Below are the code and all the weights of a small trained network. Each question names an input and a class and asks about switching units off, where a switched-off unit gives its printed mean instead of its output.

import numpy as np


def w(rows, s, z=0):
    codes = np.array(rows[::2]) - 128.0
    scale = np.full(codes.shape[1], s)
    scale[-1] = z or s
    return codes * scale


def norm(h):
    return h / np.sqrt((h * h).mean(-1, keepdims=True) + 1e-5)


def f(y):
    return y / 2 * (1 + np.tanh(0.7978845608 * (y + 0.044715 * y**3)))


def log_softmax(a):
    a = a - a.max(-1, keepdims=True)
    return a - np.log(np.exp(a).sum(-1, keepdims=True))


def net(x, mask):
    res = np.array(x, float).reshape(1, 3) / 4 @ E
    u = 0
    for l in range(2):
        y = f(norm(res) @ A[l][:, :-1].T + A[l][:, -1])
        res = res + np.where(mask[u : u + 16], y, B[l][:, -1]) @ B[l][:, :-1]
        u += 16
    return log_softmax(norm(res)[-1] @ U[:, :-1].T + U[:, -1])


A, B = {}, {}
E = w([
[193,128,27,98,173],'x0',
[137,111,186,131,254],'x1',
[123,11,147,53,108],'x2',
],0.0056)
A[0] = w([
[50,166,73,57,161,52],'0.n0',
[146,154,145,108,127,13],'0.n1',
[131,182,33,122,39,131],'0.n2',
[205,191,151,214,248,81],'0.n3',
[87,254,158,214,91,113],'0.n4',
[170,223,49,213,148,153],'0.n5',
[138,66,101,134,68,104],'0.n6',
[123,179,76,98,36,117],'0.n7',
[63,61,116,86,114,44],'0.n8',
[181,99,16,160,162,69],'0.n9',
[145,102,126,167,142,2],'0.n10',
[98,136,190,161,108,72],'0.n11',
[116,99,145,177,3,129],'0.n12',
[38,196,26,102,26,124],'0.n13',
[154,127,174,98,169,40],'0.n14',
[78,192,97,245,196,88],'0.n15',
],0.0072,0.0041)
B[0] = w([
[189,65,61,95,75,110],'0.n0',
[159,155,110,21,122,99],'0.n1',
[179,141,175,56,174,223],'0.n2',
[176,95,163,57,167,232],'0.n3',
[68,102,132,93,49,244],'0.n4',
[68,48,68,55,85,254],'0.n5',
[100,151,134,51,121,151],'0.n6',
[184,146,158,72,182,194],'0.n7',
[65,163,102,71,69,139],'0.n8',
[170,109,57,215,96,169],'0.n9',
[232,232,150,74,56,99],'0.n10',
[164,136,166,144,3,143],'0.n11',
[205,168,212,117,136,210],'0.n12',
[191,183,251,105,225,238],'0.n13',
[192,112,195,55,98,123],'0.n14',
[118,93,173,52,135,208],'0.n15',
],0.0061,0.0051)
A[1] = w([
[146,124,78,106,142,18],'1.n0',
[115,188,116,71,87,195],'1.n1',
[143,109,127,130,171,4],'1.n2',
[90,61,101,50,106,183],'1.n3',
[147,107,165,134,164,60],'1.n4',
[164,173,57,175,58,84],'1.n5',
[90,154,201,201,89,197],'1.n6',
[194,120,2,110,126,106],'1.n7',
[152,69,71,68,164,114],'1.n8',
[137,116,184,178,116,37],'1.n9',
[205,122,203,153,194,163],'1.n10',
[153,184,73,205,58,168],'1.n11',
[65,132,209,184,80,177],'1.n12',
[86,87,159,106,149,180],'1.n13',
[102,115,133,148,44,84],'1.n14',
[126,198,127,184,130,15],'1.n15',
],0.0095,0.0037)
B[1] = w([
[168,204,107,176,58,129],'1.n0',
[104,40,76,158,50,189],'1.n1',
[155,206,235,124,89,123],'1.n2',
[65,116,174,123,15,254],'1.n3',
[169,232,187,49,199,147],'1.n4',
[219,196,210,36,228,114],'1.n5',
[218,156,20,155,72,201],'1.n6',
[228,234,133,159,66,192],'1.n7',
[124,185,141,187,3,238],'1.n8',
[229,169,102,134,87,132],'1.n9',
[218,189,148,58,236,240],'1.n10',
[212,211,251,33,136,116],'1.n11',
[231,191,57,182,85,224],'1.n12',
[70,169,118,68,99,227],'1.n13',
[171,193,119,154,63,138],'1.n14',
[168,106,94,53,101,109],'1.n15',
],0.0058,0.0061)
U = w([
[220,178,199,24,188,240],'0',
[214,180,114,136,68,254],'1',
[115,111,145,68,52,254],'2',
[154,145,142,93,128,123],'3',
[72,48,33,180,211,2],'4',
[57,41,28,215,166,2],'5',
[79,105,69,173,197,2],'6',
[62,18,113,156,254,2],'7',
],0.0088,0.0043)

Each question gives the input, the list of numbers given to net, and the class t.
The units are the neurons (one row each of A and B). Each row of codes is followed by its name. A weight is (code - 128) times the scale printed after its matrix; where a second scale follows, it is the last column's (A, B and U).
mask holds one flag per neuron, layer by layer. A switched-off neuron (its flag False) gives its mean, the last column of its row in B, instead of its output. The means were averaged over made-up inputs and are rounded, as every weight is.
A unit's drop is (log p(t) with every unit on - log p(t) with that unit switched off) / (log p(t) with every unit on - log p(t) with every unit switched off).
The circuit of an input: a set's keep is (log p(t) with only the set's units on - log p(t) with every unit switched off) / (log p(t) with every unit on - log p(t) with every unit switched off). Starting from the 12 units with the biggest drops (on a tie, the unit counted first), units are removed one at a time, each time the one whose removal leaves the highest keep (on an exact tie, the one counted first), for as long as the keep stays at least 0.8.
units of the circuit, in order: the units of the circuit, biggest drop first
most important unit: the unit with the biggest drop
k most important neurons: the k neurons with the biggest drops, biggest first
k most important neurons of layer l: the k neurons of layer l with the biggest drops, biggest first
drop when u is switched off: that unit's drop, to one decimal
input [4,-3,-6], class 2: units of the circuit, in order : (0.n5 1.n3)
input [5,4,-6], class 2: 4 most important neurons of layer 0 : (0.n5 0.n15 0.n13 0.n3)
input [1,-7,-7], class 0: units of the circuit, in order : (0.n13 0.n2)
input [4,3,1], class 1: most important unit : 0.n13
input [-8,-8,-3], class 0: units of the circuit, in order : (0.n13 1.n8)
input [-8,7,5], class 1: 2 most important neurons of layer 1 : (1.n12 1.n6)
input [6,-6,4], class 0: 3 most important neurons : (0.n13 0.n5 0.n2)
input [-8,4,-2], class 1: 2 most important neurons of layer 0 : (0.n5 0.n13)
input [-1,-5,-5], class 0: 4 most important neurons : (0.n13 0.n2 0.n7 0.n12)
input [-5,6,-8], class 2: 3 most important neurons : (0.n4 0.n13 0.n15)
input [-7,1,6], class 1: 2 most important neurons : (0.n5 1.n12)
input [-1,-2,-6], class 2: 2 most important neurons of layer 0 : (0.n5 0.n4)
input [-3,-7,-3], class 0: drop when 0.n13 is switched off : 0.5
input [-8,5,0], class 1: drop when 0.n13 is switched off : 0.2
input [-4,-6,3], class 0: drop when 0.n13 is switched off : 0.1
input [-8,5,-1], class 1: drop when 0.n9 is switched off : 0.0
input [-6,4,-1], class 1: most important neuron : (0.n13)
